Below are the code and all the weights of a small trained network. Each question names an input and a target symbol and asks about switching units off, where a switched-off unit gives its printed mean instead of its output.

import numpy as np


def w(rows, s, z=0):
    codes = np.array(rows[::2]) - 128.0
    scale = np.full(codes.shape[1], s)
    scale[-1] = z or s
    return codes * scale


def f(y):
    return y / 2 * (1 + np.tanh(0.7978845608 * (y + 0.044715 * y**3)))


def softmax(a):
    e = np.exp(a - a.max(-1, keepdims=True))
    return e / e.sum(-1, keepdims=True)


def log_softmax(a):
    a = a - a.max(-1, keepdims=True)
    return a - np.log(np.exp(a).sum(-1, keepdims=True))


def net(x, mask):
    ids = ['βδεηξπστω'.index(c) for c in x.split()]
    T = len(ids)
    res = E[ids] + P[:T]
    r = res
    for j in range(3):
        rows = slice(3 * j, 3 * j + 3)
        q, k, v = (r @ M[0][rows].T for M in (Q, K, V))
        z = softmax(np.where(np.tri(T) > 0, q @ k.T / 3**0.5, -1e9)) @ v
        o = O[0][rows]
        res = res + np.where(mask[j], z, o[:, -1]) @ o[:, :-1]
    y = f(res @ A[0][:, :-1].T + A[0][:, -1])
    res = res + np.where(mask[3:19], y, B[0][:, -1]) @ B[0][:, :-1]
    return log_softmax(res[-1] @ U[:, :-1].T + U[:, -1])


Q, K, V, O, A, B = {}, {}, {}, {}, {}, {}
E = w([
[154,174,149,172,152,48,181,109,37,163],'β',
[79,159,112,114,119,111,107,85,105,175],'δ',
[92,137,134,90,130,101,135,99,67,222],'ε',
[146,144,176,153,84,105,138,67,41,114],'η',
[139,141,181,108,161,85,113,104,95,222],'ξ',
[106,153,93,49,124,168,103,88,57,37],'π',
[110,159,212,92,75,154,34,4,143,39],'σ',
[142,164,111,80,205,80,97,129,128,192],'τ',
[183,95,87,177,150,98,101,82,93,209],'ω',
],0.016)
P = w([
[104,54,163,144,131,63,194,95,181,84],'0',
[135,61,142,136,106,187,161,194,202,162],'1',
[188,191,135,39,67,106,108,150,171,137],'2',
[134,66,122,104,166,158,173,31,157,96],'3',
[98,105,162,159,145,191,85,193,163,173],'4',
[70,80,193,171,128,33,76,156,121,68],'5',
[153,101,92,116,182,168,144,32,130,99],'6',
[107,100,119,145,132,181,46,205,144,169],'7',
[194,231,97,50,55,48,37,149,87,136],'8',
[143,98,118,137,208,143,129,30,81,80],'9',
[99,104,96,148,140,176,13,197,125,170],'10',
[83,91,154,151,135,23,8,134,71,61],'11',
[170,138,125,136,219,143,121,13,30,68],'12',
[111,81,48,165,120,180,52,188,128,160],'13',
],0.014)
Q[0] = w([
[88,56,180,184,108,86,148,218,199,44],'H0',
[52,53,174,119,236,184,67,90,65,199],'H0',
[152,152,159,134,91,166,89,184,93,171],'H0',
[87,233,142,81,115,83,40,106,52,191],'H1',
[231,252,97,101,56,216,156,127,140,189],'H1',
[87,123,147,137,100,139,129,250,148,134],'H1',
[244,224,77,89,115,156,91,79,112,177],'H2',
[107,133,134,156,179,218,228,53,132,114],'H2',
[58,106,129,113,139,71,150,43,56,87],'H2',
],0.011)
K[0] = w([
[180,148,127,78,89,113,230,129,212,130],'H0',
[202,155,79,168,104,173,94,116,35,116],'H0',
[94,114,88,152,160,77,188,181,85,117],'H0',
[109,155,119,178,168,131,48,93,52,115],'H1',
[58,65,185,171,237,144,167,144,101,79],'H1',
[149,168,118,122,117,135,181,96,115,110],'H1',
[78,120,129,165,248,128,94,115,74,113],'H2',
[170,56,73,162,153,155,122,153,163,141],'H2',
[97,179,79,120,124,100,58,149,43,138],'H2',
],0.014)
V[0] = w([
[150,89,119,135,101,146,91,62,186,134],'H0',
[59,161,141,126,154,112,162,97,140,191],'H0',
[129,113,60,134,140,116,148,143,121,122],'H0',
[102,127,155,97,106,158,57,80,111,105],'H1',
[115,167,202,66,128,153,202,153,53,61],'H1',
[214,82,184,170,94,122,121,87,79,167],'H1',
[52,103,139,104,74,91,153,142,130,190],'H2',
[244,39,148,81,159,119,69,166,120,116],'H2',
[157,182,160,121,209,90,112,153,199,136],'H2',
],0.011)
O[0] = w([
[174,89,83,127,89,142,76,120,117,165,177],'H0',
[95,102,143,135,153,96,39,111,192,142,131],'H0',
[59,130,97,146,186,100,190,161,132,128,86],'H0',
[157,71,165,89,101,109,152,173,147,129,244],'H1',
[99,179,181,82,200,125,178,175,57,59,120],'H1',
[99,130,247,215,99,149,89,116,98,131,186],'H1',
[67,98,119,162,161,121,42,137,84,78,140],'H2',
[227,206,174,134,200,138,109,140,234,133,155],'H2',
[119,189,127,67,139,149,82,70,144,203,141],'H2',
],0.011)
A[0] = w([
[85,121,109,175,177,109,155,191,146,184,108],'N0',
[82,105,156,126,94,237,164,180,204,125,50],'N1',
[110,187,172,150,107,120,71,231,147,154,181],'N2',
[143,118,150,94,98,96,95,75,113,41,110],'N3',
[98,154,54,196,153,38,126,91,161,60,19],'N4',
[66,43,133,138,91,201,158,198,204,153,112],'N5',
[96,117,157,199,84,157,106,221,182,144,111],'N6',
[113,103,78,206,131,230,148,193,141,170,86],'N7',
[72,105,110,142,171,163,167,172,138,123,2],'N8',
[137,56,141,196,158,192,142,107,164,180,96],'N9',
[76,151,93,159,170,75,106,103,105,96,28],'N10',
[114,72,76,136,125,77,147,89,155,117,183],'N11',
[166,105,113,150,158,221,131,148,159,170,22],'N12',
[164,104,118,189,142,206,119,125,121,121,111],'N13',
[101,102,161,153,102,114,107,181,115,101,65],'N14',
[59,140,96,117,112,249,131,202,181,115,86],'N15',
],0.012,0.0099)
B[0] = w([
[71,127,128,126,55,88,130,89,160,183,147],'N0',
[99,136,142,186,152,114,68,158,151,177,149],'N1',
[115,88,127,157,146,176,134,117,156,103,248],'N2',
[110,109,114,146,162,105,150,142,129,161,252],'N3',
[195,81,87,125,136,161,140,165,221,72,135],'N4',
[196,161,199,201,195,164,48,142,163,120,179],'N5',
[78,186,70,125,94,93,179,75,123,126,201],'N6',
[248,50,62,98,166,103,92,76,74,151,147],'N7',
[154,88,120,160,12,197,38,82,50,183,128],'N8',
[72,95,135,63,235,107,167,145,101,75,203],'N9',
[126,145,122,111,194,133,113,132,85,182,148],'N10',
[115,190,186,142,19,181,71,150,110,132,159],'N11',
[69,133,114,190,148,59,109,124,183,59,158],'N12',
[115,85,160,78,130,100,189,140,167,104,176],'N13',
[184,138,54,67,102,132,118,102,112,138,185],'N14',
[173,73,175,52,80,76,189,91,151,226,134],'N15',
],0.012,0.016)
U = w([
[111,137,136,185,75,73,198,115,130,197,185],'β',
[202,201,141,46,118,132,109,80,151,120,136],'δ',
[140,148,203,114,159,130,111,133,65,148,9],'ε',
[206,136,114,153,111,254,161,112,105,6,253],'η',
[132,170,151,80,124,85,123,206,148,63,169],'ξ',
[177,25,147,81,113,197,180,166,152,209,89],'π',
[164,113,170,194,114,167,95,176,158,87,133],'σ',
[107,140,130,124,89,26,87,210,126,159,128],'τ',
[180,81,42,172,174,138,144,182,132,175,86],'ω',
],0.0061,0.0062)

Each question gives the input, a string of symbols that net reads in full, and the target symbol t.
The units are the heads (3 rows each of Q, K, V and O) and the neurons (one row each of A and B). Each row of codes is followed by its name. A weight is (code - 128) times the scale printed after its matrix; where a second scale follows, it is the last column's (O, A, B and U).
mask holds one flag per unit, heads first, then neurons. A switched-off unit (its flag False) gives its mean, the last column of its rows in O or B, instead of its output. The means were averaged over made-up inputs and are rounded, as every weight is.
A unit's drop is (log p(t) with every unit on - log p(t) with that unit switched off) / (log p(t) with every unit on - log p(t) with every unit switched off).
The circuit of an input: a set's keep is (log p(t) with only the set's units on - log p(t) with every unit switched off) / (log p(t) with every unit on - log p(t) with every unit switched off). Starting from the 12 units with the biggest drops (on a tie, the unit counted first), units are removed one at a time, each time the one whose removal leaves the highest keep (on an exact tie, the one counted first), for as long as the keep stays at least 0.8.
units of the circuit, in order: the units of the circuit, biggest drop first
most important unit: the unit with the biggest drop
k most important neurons: the k neurons with the biggest drops, biggest first
which heads matter: for each layer, one digit per head in row order, 1 if its drop is at least 0.15 and else 0, layers parted by /
input δ π π ω η σ, target ξ: which heads matter -> 010
input ε σ η ω β β δ ε, target β: units of the circuit, in order -> H0; N0; N6
input η η σ η, target π: which heads matter -> 100
input δ ξ π τ τ σ σ σ ω ω β π π δ, target π: most important unit -> H1
input ω η β β σ σ η δ, target η: units of the circuit, in order -> N2; H1; N3
input ε σ η, target ω: which heads matter -> 111
input σ ε δ ω τ π π, target δ: which heads matter -> 011
input ε π ω τ ξ σ, target β: units of the circuit, in order -> H1; N6
input ε π τ τ π, target π: which heads matter -> 000
input η τ β π τ σ σ ω β π δ ω π, target ξ: which heads matter -> 011
input η τ σ σ π τ π ω τ, target δ: which heads matter -> 011
input β β δ, target ε: units of the circuit, in order -> H1; N10; H2
input ω ε π ξ η β, target ξ: which heads matter -> 010
input β π ξ τ ω ε η σ τ δ σ ω ω η, target η: units of the circuit, in order -> N3; N1
input σ π σ β τ σ σ ξ ξ σ π σ σ σ, target σ: most important unit -> N5
input π π η ω τ ε τ σ τ, target ω: 2 most important neurons -> N2; N10
input π ω τ δ ω τ τ τ σ σ β τ δ β, target β: units of the circuit, in order -> H0; N0
input τ σ ω τ β β β σ η τ ω π σ, target ξ: which heads matter -> 011
input σ ξ ω δ, target ξ: 2 most important neurons -> N9; N12
input π σ ω σ ω ξ, target β: which heads matter -> 010
input π ε τ β η, target η: most important unit -> N2
input δ σ δ τ σ σ, target τ: 2 most important neurons -> N3; N2
input η ε ε δ σ τ, target ω: which heads matter -> 011
input δ ε β σ β δ ω ξ, target ω: which heads matter -> 110
input ω η ξ ε ε τ, target σ: which heads matter -> 001
